Below are the code and all the weights of a small trained network. Each question names an input and a class and asks about switching units off, where a switched-off unit gives its printed mean instead of its output.

import numpy as np


def w(rows, s, z=0):
    codes = np.array(rows[::2]) - 128.0
    scale = np.full(codes.shape[1], s)
    scale[-1] = z or s
    return codes * scale


def f(y):
    return np.maximum(y, 0)


def log_softmax(a):
    a = a - a.max(-1, keepdims=True)
    return a - np.log(np.exp(a).sum(-1, keepdims=True))


def net(x, mask):
    res = np.array(x, float).reshape(1, 6) / 4 @ E
    y = f(res @ A[0][:, :-1].T + A[0][:, -1])
    res = res + np.where(mask, y, B[0][:, -1]) @ B[0][:, :-1]
    return log_softmax(res[-1] @ U[:, :-1].T + U[:, -1])


A, B = {}, {}
E = w([
[133,161,171,87,102,147,61,182,171,70,136,44],'x0',
[208,146,132,220,122,166,160,176,126,128,67,90],'x1',
[139,31,124,105,198,187,117,129,110,110,126,87],'x2',
[20,122,186,188,89,172,212,86,84,73,98,150],'x3',
[133,120,84,56,183,82,120,78,2,20,169,180],'x4',
[153,196,28,72,122,157,201,184,105,145,197,156],'x5',
],0.0096)
A[0] = w([
[101,189,162,124,76,170,133,144,154,67,140,61,116],'N1',
[89,187,123,67,150,57,35,127,171,136,194,151,116],'N2',
[121,163,226,141,100,113,102,128,151,77,106,67,153],'N3',
[190,155,112,135,153,106,90,192,185,142,124,102,107],'N4',
[125,178,109,44,124,43,45,127,159,147,190,126,138],'N5',
[131,131,147,139,80,81,115,151,180,148,47,128,51],'N6',
[248,145,142,154,31,64,170,127,166,189,150,146,60],'N7',
[183,146,134,127,69,70,123,130,132,165,92,116,97],'N8',
[91,51,193,154,106,111,108,105,180,167,33,108,38],'N9',
[77,46,205,153,50,150,160,94,229,177,107,106,145],'N10',
[125,131,178,136,48,62,97,57,145,132,162,121,55],'N11',
[59,194,111,114,107,77,145,189,75,76,176,173,2],'N12',
[157,66,94,172,123,107,138,108,114,174,154,139,63],'N13',
[78,81,158,58,117,103,35,121,98,80,173,133,125],'N14',
[21,171,154,167,169,72,158,61,94,127,106,242,100],'N15',
],0.011,0.0069)
B[0] = w([
[41,129,123,154,50,173,94,165,152,160,126,92,198],'N1',
[227,64,121,81,95,92,97,144,165,111,138,125,216],'N2',
[124,142,136,179,83,154,121,173,118,71,93,74,229],'N3',
[167,164,148,149,56,135,110,114,157,179,114,126,212],'N4',
[198,110,147,129,137,61,43,130,179,172,139,112,230],'N5',
[187,127,141,137,116,143,140,154,91,132,128,96,188],'N6',
[96,184,136,183,84,150,84,155,145,176,154,104,199],'N7',
[126,107,91,177,70,147,163,110,138,122,94,131,175],'N8',
[112,205,64,170,136,136,112,197,116,90,149,88,222],'N9',
[148,47,101,110,105,215,200,232,180,179,180,2,255],'N10',
[110,77,117,101,136,125,101,136,97,138,169,95,171],'N11',
[78,173,145,98,146,102,116,166,97,74,125,114,182],'N12',
[55,141,181,118,108,159,119,174,197,139,133,81,154],'N13',
[193,121,81,118,187,126,170,162,135,84,117,96,224],'N14',
[111,40,170,136,50,191,187,90,119,106,105,119,215],'N15',
],0.012,0.016)
U = w([
[155,81,104,41,196,90,101,146,156,103,177,98,109],'0',
[118,137,161,171,82,117,96,97,103,40,108,110,197],'1',
[161,142,162,218,243,79,36,111,65,75,95,106,74],'2',
[144,195,130,166,126,46,72,78,182,183,151,194,37],'3',
[75,243,2,130,119,161,226,174,83,89,191,156,128],'4',
[113,91,156,187,47,174,144,118,143,159,129,100,191],'5',
[45,108,156,130,111,159,212,47,56,135,135,238,2],'6',
],0.0099,0.0063)

Each question gives the input, the list of numbers given to net, and the class t.
The units are the neurons (one row each of A and B). Each row of codes is followed by its name. A weight is (code - 128) times the scale printed after its matrix; where a second scale follows, it is the last column's (A, B and U).
mask holds one flag per neuron, in row order. A switched-off neuron (its flag False) gives its mean, the last column of its row in B, instead of its output. The means were averaged over made-up inputs and are rounded, as every weight is.
A unit's drop is (log p(t) with every unit on - log p(t) with that unit switched off) / (log p(t) with every unit on - log p(t) with every unit switched off).
The circuit of an input: a set's keep is (log p(t) with only the set's units on - log p(t) with every unit switched off) / (log p(t) with every unit on - log p(t) with every unit switched off). Starting from the 12 units with the biggest drops (on a tie, the unit counted first), units are removed one at a time, each time the one whose removal leaves the highest keep (on an exact tie, the one counted first), for as long as the keep stays at least 0.8.
circuit, biggest first: the units of the circuit, biggest drop first
unit that matters most: the unit with the biggest drop
top k neurons: the k neurons with the biggest drops, biggest first
drop when u is switched off: that unit's drop, to one decimal
input [-6,1,-3,2,1,2], class 6: unit that matters most -> N10
input [-3,5,-2,1,4,3], class 4: top 2 neurons -> [N5, N2]
input [5,2,5,1,3,-2], class 1: top 2 neurons -> [N10, N5]
input [8,-1,-3,3,3,-4], class 1: top 2 neurons -> [N3, N10]
input [-2,2,-8,3,6,7], class 6: top 2 neurons -> [N15, N9]
input [7,5,0,-6,6,8], class 3: circuit, biggest first -> [N10, N4, N5]
input [8,-5,-1,7,-3,7], class 4: top 2 neurons -> [N12, N15]
input [4,-1,4,-4,-2,-1], class 0: circuit, biggest first -> [N15, N7]
input [-4,5,0,7,5,-4], class 6: top 2 neurons -> [N10, N5]
input [-6,7,0,-2,2,6], class 4: top 2 neurons -> [N5, N15]
input [3,1,-8,8,5,0], class 1: top 2 neurons -> [N10, N12]
input [3,7,-3,-4,8,-5], class 2: top 2 neurons -> [N10, N15]
input [-7,-3,-6,-6,0,0], class 3: top 4 neurons -> [N10, N5, N3, N1]
input [-4,7,7,-6,6,-3], class 0: unit that matters most -> N3
input [6,2,-7,1,8,-1], class 1: top 3 neurons -> [N10, N3, N1]
input [2,-1,7,4,4,-1], class 0: top 3 neurons -> [N9, N14, N3]
input [-6,-7,-7,6,7,-4], class 6: drop when N15 is switched off -> 0.8
input [-5,2,4,3,7,-6], class 6: drop when N8 is switched off -> 0.0
input [5,2,-6,-2,4,-4], class 1: drop when N3 is switched off -> 0.3
input [-3,-1,-7,3,6,-4], class 6: drop when N15 is switched off -> 0.2
input [-2,0,6,-2,4,5], class 0: unit that matters most -> N9
